Below is a small trained network, with its code and all its weights. Each question gives an input and a class and asks what happens when units are switched off, that is, made to give their printed mean instead of their output.

import numpy as np


def w(rows, s, z=0):
    codes = np.array(rows[::2]) - 128.0
    scale = np.full(codes.shape[1], s)
    scale[-1] = z or s
    return codes * scale


def f(y):
    return np.maximum(y, 0)


def log_softmax(a):
    a = a - a.max(-1, keepdims=True)
    return a - np.log(np.exp(a).sum(-1, keepdims=True))


def net(x, mask):
    res = np.array(x, float).reshape(1, 8) / 4 @ E
    y = f(res @ A[0][:, :-1].T + A[0][:, -1])
    res = res + np.where(mask, y, B[0][:, -1]) @ B[0][:, :-1]
    return log_softmax(res[-1] @ U[:, :-1].T + U[:, -1])


A, B = {}, {}
E = w([
[127,127,126],'x0',
[126,128,127],'x1',
[61,100,3],'x2',
[126,130,129],'x3',
[227,69,105],'x4',
[132,127,128],'x5',
[43,20,199],'x6',
[128,126,127],'x7',
],0.0055)
A[0] = w([
[91,118,58,58],'neuron 1',
[135,120,129,220],'neuron 2',
[136,138,129,113],'neuron 3',
[162,167,145,59],'neuron 4',
[179,240,93,38],'neuron 5',
[91,156,144,84],'neuron 6',
[98,111,66,60],'neuron 7',
[95,91,39,40],'neuron 8',
[96,2,180,45],'neuron 9',
[31,230,154,36],'neuron 10',
[131,124,129,180],'neuron 11',
[198,75,128,105],'neuron 12',
[101,79,131,50],'neuron 13',
[146,167,92,60],'neuron 14',
[116,78,148,50],'neuron 15',
[144,138,156,90],'neuron 16',
[67,57,182,34],'neuron 17',
[87,122,48,48],'neuron 18',
[184,244,88,26],'neuron 19',
[130,117,130,96],'neuron 20',
[159,164,213,55],'neuron 21',
[40,229,190,70],'neuron 22',
[92,152,147,96],'neuron 23',
[146,99,129,133],'neuron 24',
[155,152,207,57],'neuron 25',
[172,158,231,36],'neuron 26',
[148,134,153,106],'neuron 27',
[164,161,243,32],'neuron 28',
[90,104,62,46],'neuron 29',
[112,91,171,124],'neuron 30',
[238,15,117,52],'neuron 31',
[182,91,117,109],'neuron 32',
[147,140,164,82],'neuron 33',
[201,52,112,58],'neuron 34',
[169,155,223,33],'neuron 35',
[82,32,183,23],'neuron 36',
[154,148,197,66],'neuron 37',
[99,112,69,61],'neuron 38',
[142,113,122,107],'neuron 39',
[158,199,76,1],'neuron 40',
[133,122,130,216],'neuron 41',
],0.0097,0.0079)
B[0] = w([
[121,61,116,144],'neuron 1',
[92,173,223,254],'neuron 2',
[132,127,137,131],'neuron 3',
[148,118,142,137],'neuron 4',
[224,131,126,180],'neuron 5',
[115,149,98,133],'neuron 6',
[115,73,122,140],'neuron 7',
[102,50,130,148],'neuron 8',
[224,109,101,177],'neuron 9',
[87,150,4,156],'neuron 10',
[110,150,175,199],'neuron 11',
[97,138,64,169],'neuron 12',
[157,91,123,132],'neuron 13',
[166,104,97,139],'neuron 14',
[169,105,127,132],'neuron 15',
[122,115,135,134],'neuron 16',
[228,144,101,155],'neuron 17',
[119,47,128,146],'neuron 18',
[236,131,134,180],'neuron 19',
[146,140,127,128],'neuron 20',
[108,71,123,156],'neuron 21',
[86,163,33,170],'neuron 22',
[118,154,106,137],'neuron 23',
[115,137,112,151],'neuron 24',
[114,83,134,151],'neuron 25',
[107,57,124,162],'neuron 26',
[121,111,124,141],'neuron 27',
[104,55,130,164],'neuron 28',
[108,64,123,140],'neuron 29',
[157,156,137,168],'neuron 30',
[90,157,21,175],'neuron 31',
[105,145,88,159],'neuron 32',
[121,111,136,136],'neuron 33',
[104,159,72,150],'neuron 34',
[109,69,136,155],'neuron 35',
[235,124,106,157],'neuron 36',
[117,85,131,149],'neuron 37',
[116,76,120,139],'neuron 38',
[121,135,123,130],'neuron 39',
[224,99,98,140],'neuron 40',
[94,169,217,248],'neuron 41',
],0.038,0.0058)
U = w([
[254,116,125,79],'0',
[178,121,139,249],'1',
[161,58,132,43],'2',
[180,134,139,197],'3',
[180,132,140,191],'4',
[161,147,75,2],'5',
],0.0081)

Each question gives the input, the list of numbers given to net, and the class t.
The units are the neurons (one row each of A and B). Each row of codes is followed by its name. A weight is (code - 128) times the scale printed after its matrix; where a second scale follows, it is the last column's (A, B and U).
mask holds one flag per neuron, in row order. A switched-off neuron (its flag False) gives its mean, the last column of its row in B, instead of its output. The means were averaged over made-up inputs and are rounded, as every weight is.
A unit's drop is (log p(t) with every unit on - log p(t) with that unit switched off) / (log p(t) with every unit on - log p(t) with every unit switched off).
The circuit of an input: a set's keep is (log p(t) with only the set's units on - log p(t) with every unit switched off) / (log p(t) with every unit on - log p(t) with every unit switched off). Starting from the 12 units with the biggest drops (on a tie, the unit counted first), units are removed one at a time, each time the one whose removal leaves the highest keep (on an exact tie, the one counted first), for as long as the keep stays at least 0.8.
units of the circuit, in order: the units of the circuit, biggest drop first
unit that matters most: the unit with the biggest drop
k most important neurons: the k neurons with the biggest drops, biggest first
drop when u is switched off: that unit's drop, to one decimal
input [0,-7,-6,2,7,5,7,-4], class 0: units of the circuit, in order : (neuron 9)
input [-2,-4,3,-3,-6,-6,2,0], class 5: units of the circuit, in order : (neuron 10; neuron 22)
input [-3,1,7,-5,3,8,-4,4], class 2: units of the circuit, in order : (neuron 8; neuron 18; neuron 1)
input [-2,-5,-2,3,6,2,8,2], class 0: 2 most important neurons : (neuron 9; neuron 36)
input [-2,-1,-4,-4,-5,8,6,-4], class 0: units of the circuit, in order : (neuron 17; neuron 36)
input [0,-2,5,-8,8,1,-2,-3], class 5: units of the circuit, in order : (neuron 31; neuron 34)
input [2,1,3,0,0,-6,-7,-2], class 0: units of the circuit, in order : (neuron 19; neuron 5)
input [-2,-2,2,-5,-1,-7,-6,5], class 0: 2 most important neurons : (neuron 19; neuron 5)
input [-1,5,-7,-4,-5,-6,6,-7], class 2: units of the circuit, in order : (neuron 28; neuron 26)
input [2,-5,-5,8,-8,2,4,-2], class 5: 2 most important neurons : (neuron 22; neuron 10)
input [0,-5,7,1,-8,-4,6,0], class 5: 2 most important neurons : (neuron 10; neuron 22)
input [-7,3,7,-3,8,6,0,5], class 5: 2 most important neurons : (neuron 31; neuron 34)
input [0,4,5,6,-6,-5,-5,0], class 5: 2 most important neurons : (neuron 10; neuron 22)
input [1,1,6,6,-8,-6,-8,-1], class 0: unit that matters most : neuron 19
input [7,-2,8,7,1,-1,-4,0], class 2: drop when neuron 18 is switched off : 0.1
input [7,1,1,8,-4,8,8,3], class 0: drop when neuron 37 is switched off : 0.0
input [-3,-7,-8,-2,6,-2,2,-5], class 2: drop when neuron 26 is switched off : 0.1
